Below are the code and all the weights of a small trained network. Each question names an input and a target symbol and asks about switching units off, where a switched-off unit gives its printed mean instead of its output.

import numpy as np


def w(rows, s, z=0):
    codes = np.array(rows[::2]) - 128.0
    scale = np.full(codes.shape[1], s)
    scale[-1] = z or s
    return codes * scale


def norm(h):
    return h / np.sqrt((h * h).mean(-1, keepdims=True) + 1e-5)


def f(y):
    return np.maximum(y, 0)


def softmax(a):
    e = np.exp(a - a.max(-1, keepdims=True))
    return e / e.sum(-1, keepdims=True)


def log_softmax(a):
    a = a - a.max(-1, keepdims=True)
    return a - np.log(np.exp(a).sum(-1, keepdims=True))


def net(x, mask):
    ids = ['εζηθλξτφω'.index(c) for c in x.split()]
    T = len(ids)
    res = E[ids] + P[:T]
    r = norm(res)
    for j in range(2):
        rows = slice(4 * j, 4 * j + 4)
        q, k, v = (r @ M[0][rows].T for M in (Q, K, V))
        z = softmax(np.where(np.tri(T) > 0, q @ k.T / 4**0.5, -1e9)) @ v
        o = O[0][rows]
        res = res + np.where(mask[j], z, o[:, -1]) @ o[:, :-1]
    y = f(norm(res) @ A[0][:, :-1].T + A[0][:, -1])
    res = res + np.where(mask[2:10], y, B[0][:, -1]) @ B[0][:, :-1]
    return log_softmax(norm(res)[-1] @ U[:, :-1].T + U[:, -1])


Q, K, V, O, A, B = {}, {}, {}, {}, {}, {}
E = w([
[178,239,147,131,104,133,154,175,183,194,189,164],'ε',
[133,136,203,174,146,85,175,61,150,87,80,138],'ζ',
[145,128,106,104,62,145,254,142,138,120,135,190],'η',
[102,88,130,184,203,49,129,147,162,138,146,197],'θ',
[71,149,103,102,49,122,213,109,201,156,100,123],'λ',
[130,162,16,129,177,76,149,179,144,88,110,102],'ξ',
[101,96,131,107,192,119,162,39,172,118,27,158],'τ',
[163,51,142,117,110,105,133,70,147,57,118,98],'φ',
[144,92,100,163,88,180,189,79,86,168,114,120],'ω',
],0.0064)
P = w([
[39,160,179,67,154,107,254,123,120,71,243,106],'0',
[36,149,151,95,143,115,242,124,110,80,218,118],'1',
[60,139,125,93,130,83,213,111,108,105,211,119],'2',
[92,139,119,121,117,74,201,108,120,98,197,130],'3',
[95,126,124,131,116,96,187,126,126,95,178,124],'4',
[112,113,127,147,116,93,177,138,129,103,163,122],'5',
[122,111,116,153,110,102,164,140,136,119,152,114],'6',
[136,104,123,169,118,99,162,155,144,127,131,109],'7',
[152,103,114,180,111,105,138,158,150,122,117,123],'8',
[169,93,118,187,110,114,127,167,155,136,113,114],'9',
[173,90,104,199,102,123,103,173,168,134,95,125],'10',
[181,92,101,205,95,138,78,184,179,139,75,128],'11',
[178,80,87,224,93,141,76,195,167,156,81,123],'12',
[190,74,83,249,88,153,71,192,165,178,83,107],'13',
],0.0037)
Q[0] = w([
[149,187,113,52,62,163,133,182,136,141,135,107],'H0',
[101,151,121,97,132,106,144,133,131,97,110,125],'H0',
[143,143,169,237,130,51,178,130,194,119,91,159],'H0',
[67,135,101,78,145,118,77,165,114,164,188,151],'H0',
[151,200,107,100,29,208,118,186,86,193,190,124],'H1',
[78,132,74,51,103,175,136,125,106,118,133,109],'H1',
[94,217,166,56,181,171,15,150,43,174,108,127],'H1',
[136,122,50,196,46,145,254,161,172,175,77,162],'H1',
],0.0078)
K[0] = w([
[144,236,176,77,137,133,167,139,85,148,254,179],'H0',
[123,120,151,84,106,111,170,130,150,115,132,128],'H0',
[179,98,60,143,82,142,96,192,231,170,46,135],'H0',
[87,198,152,106,160,143,133,96,116,99,143,63],'H0',
[54,247,137,73,181,90,178,183,140,128,213,166],'H1',
[107,136,100,120,115,82,199,165,59,95,220,135],'H1',
[96,143,167,28,117,102,187,65,139,63,150,121],'H1',
[154,145,85,166,165,96,20,248,164,156,148,143],'H1',
],0.0063)
V[0] = w([
[54,40,130,170,156,118,117,119,146,140,179,118],'H0',
[162,121,17,137,127,94,96,209,74,89,51,120],'H0',
[83,167,85,113,71,98,60,78,158,142,65,6],'H0',
[63,135,99,52,58,193,134,157,155,161,164,100],'H0',
[163,186,234,205,62,108,102,179,84,161,242,137],'H1',
[117,181,107,130,28,173,179,120,93,182,82,127],'H1',
[148,118,42,117,124,79,106,183,106,34,148,3],'H1',
[55,68,152,159,197,117,145,67,121,200,104,218],'H1',
],0.0041)
O[0] = w([
[118,157,145,128,118,108,107,155,217,176,179,178,144],'H0',
[86,170,151,75,183,116,204,96,89,121,172,167,44],'H0',
[96,147,160,86,96,188,151,116,171,63,143,140,5],'H0',
[166,81,128,127,176,179,109,91,152,105,93,169,143],'H0',
[74,220,121,120,2,93,98,110,122,37,82,170,172],'H1',
[66,94,187,71,143,91,67,142,134,145,120,110,118],'H1',
[156,30,101,207,107,81,194,127,221,61,132,82,118],'H1',
[139,159,114,113,178,227,85,118,86,167,119,184,151],'H1',
],0.0054,0.0034)
A[0] = w([
[130,87,98,134,82,131,131,144,113,141,116,141,218],'N0',
[126,107,114,161,202,100,167,132,140,127,117,151,142],'N1',
[41,130,208,77,183,64,99,128,215,135,161,99,102],'N2',
[176,176,44,130,110,216,185,109,111,124,124,83,5],'N3',
[87,190,151,111,3,80,98,141,95,30,109,89,122],'N4',
[128,123,90,134,140,127,134,170,121,137,188,168,98],'N5',
[100,74,184,57,147,69,116,176,172,121,111,147,108],'N6',
[148,118,129,68,85,119,141,170,108,160,125,155,75],'N7',
],0.0059,0.0012)
B[0] = w([
[144,158,144,133,200,159,141,109,146,119,196,103,195],'N0',
[125,100,109,84,61,132,151,143,139,80,165,35,195],'N1',
[115,30,116,95,48,115,16,221,115,135,132,159,155],'N2',
[153,74,166,126,102,136,70,104,215,67,78,212,169],'N3',
[133,244,52,41,70,200,95,209,104,168,131,3,254],'N4',
[104,133,186,84,105,128,120,71,126,88,58,107,159],'N5',
[48,149,180,110,103,76,110,118,117,123,107,185,161],'N6',
[135,162,128,108,138,149,178,115,111,73,146,129,170],'N7',
],0.0055,0.0067)
U = w([
[123,117,113,120,124,110,120,133,117,124,128,136,4],'ε',
[136,218,83,83,62,165,90,186,117,130,116,31,156],'ζ',
[140,137,154,170,156,40,92,55,47,104,1,68,105],'η',
[100,200,100,216,161,13,121,134,144,196,167,195,146],'θ',
[170,136,118,150,115,203,64,65,195,42,75,231,127],'λ',
[62,160,203,50,157,91,219,105,83,57,154,171,107],'ξ',
[151,89,158,109,237,206,107,131,95,232,171,89,159],'τ',
[173,46,100,171,117,78,197,157,216,93,153,36,148],'φ',
[62,23,166,89,69,58,9,185,145,134,102,160,137],'ω',
],0.0043,0.0032)

Each question gives the input, a string of symbols that net reads in full, and the target symbol t.
The units are the heads (4 rows each of Q, K, V and O) and the neurons (one row each of A and B). Each row of codes is followed by its name. A weight is (code - 128) times the scale printed after its matrix; where a second scale follows, it is the last column's (O, A, B and U).
mask holds one flag per unit, heads first, then neurons. A switched-off unit (its flag False) gives its mean, the last column of its rows in O or B, instead of its output. The means were averaged over made-up inputs and are rounded, as every weight is.
A unit's drop is (log p(t) with every unit on - log p(t) with that unit switched off) / (log p(t) with every unit on - log p(t) with every unit switched off).
The circuit of an input: a set's keep is (log p(t) with only the set's units on - log p(t) with every unit switched off) / (log p(t) with every unit on - log p(t) with every unit switched off). Starting from all 10 units, units are removed one at a time, each time the one whose removal leaves the highest keep (on an exact tie, the one counted first), for as long as the keep stays at least 0.8.
units of the circuit, in order: the units of the circuit, biggest drop first
unit that matters most: the unit with the biggest drop
top k neurons: the k neurons with the biggest drops, biggest first
heads that matter: for each layer, one digit per head in row order, 1 if its drop is at least 0.15 and else 0, layers parted by /
drop when u is switched off: that unit's drop, to one decimal
input ζ ε ζ η ζ ζ, target η: units of the circuit, in order -> H1, N4, H0
input η φ φ η τ, target φ: units of the circuit, in order -> H1, N1, N4
input ζ η ζ ζ θ φ λ λ η φ ω τ, target ω: unit that matters most -> N2
input η η η τ φ η η ω ε η φ θ η, target λ: top 2 neurons -> N3, N4
input ω η ω η θ φ ω, target λ: units of the circuit, in order -> N3, H1
input ε ω η ω η ξ η τ ζ θ, target τ: heads that matter -> 01
input ξ ζ η ω ω ζ ε θ λ η ζ, target λ: units of the circuit, in order -> N4, H1
input η η ε ω η θ η τ φ φ ω ε θ, target ω: units of the circuit, in order -> H0, N4, N2, N5
input η ε ω λ λ φ ζ ω ξ η η ω φ τ, target ω: units of the circuit, in order -> H0, N2, N4
input ζ η φ η λ φ ω η, target ξ: units of the circuit, in order -> H1, N4, N7
input ω ω ε θ φ ε θ ω, target λ: units of the circuit, in order -> H1, N3
input ω τ η ζ η λ λ θ ω θ φ θ θ, target φ: top 3 neurons -> N1, N4, N5
input η η φ θ η ω τ θ, target ω: top 4 neurons -> N4, N2, N5, N0
input ω φ η ω τ ζ, target ω: units of the circuit, in order -> H1, N2, H0, N4
input ω ω ε ω τ η θ φ η η ω ω φ, target ω: units of the circuit, in order -> H1, N2, H0
input ξ η η φ λ ω ω η η τ η ω, target φ: units of the circuit, in order -> H1, N4
input φ ε φ τ, target φ: units of the circuit, in order -> H1, N1
input η ω η ω ζ λ ζ θ φ φ η τ η θ, target τ: top 3 neurons -> N4, N5, N1
input η η η τ ζ θ η λ η η ζ, target η: top 3 neurons -> N4, N3, N0
input η ω η ζ η θ ζ, target θ: drop when H1 is switched off -> 0.4
input η η θ, target θ: drop when N4 is switched off -> 1.6
input θ ε φ τ φ φ ε ζ, target φ: drop when N4 is switched off -> 0.3
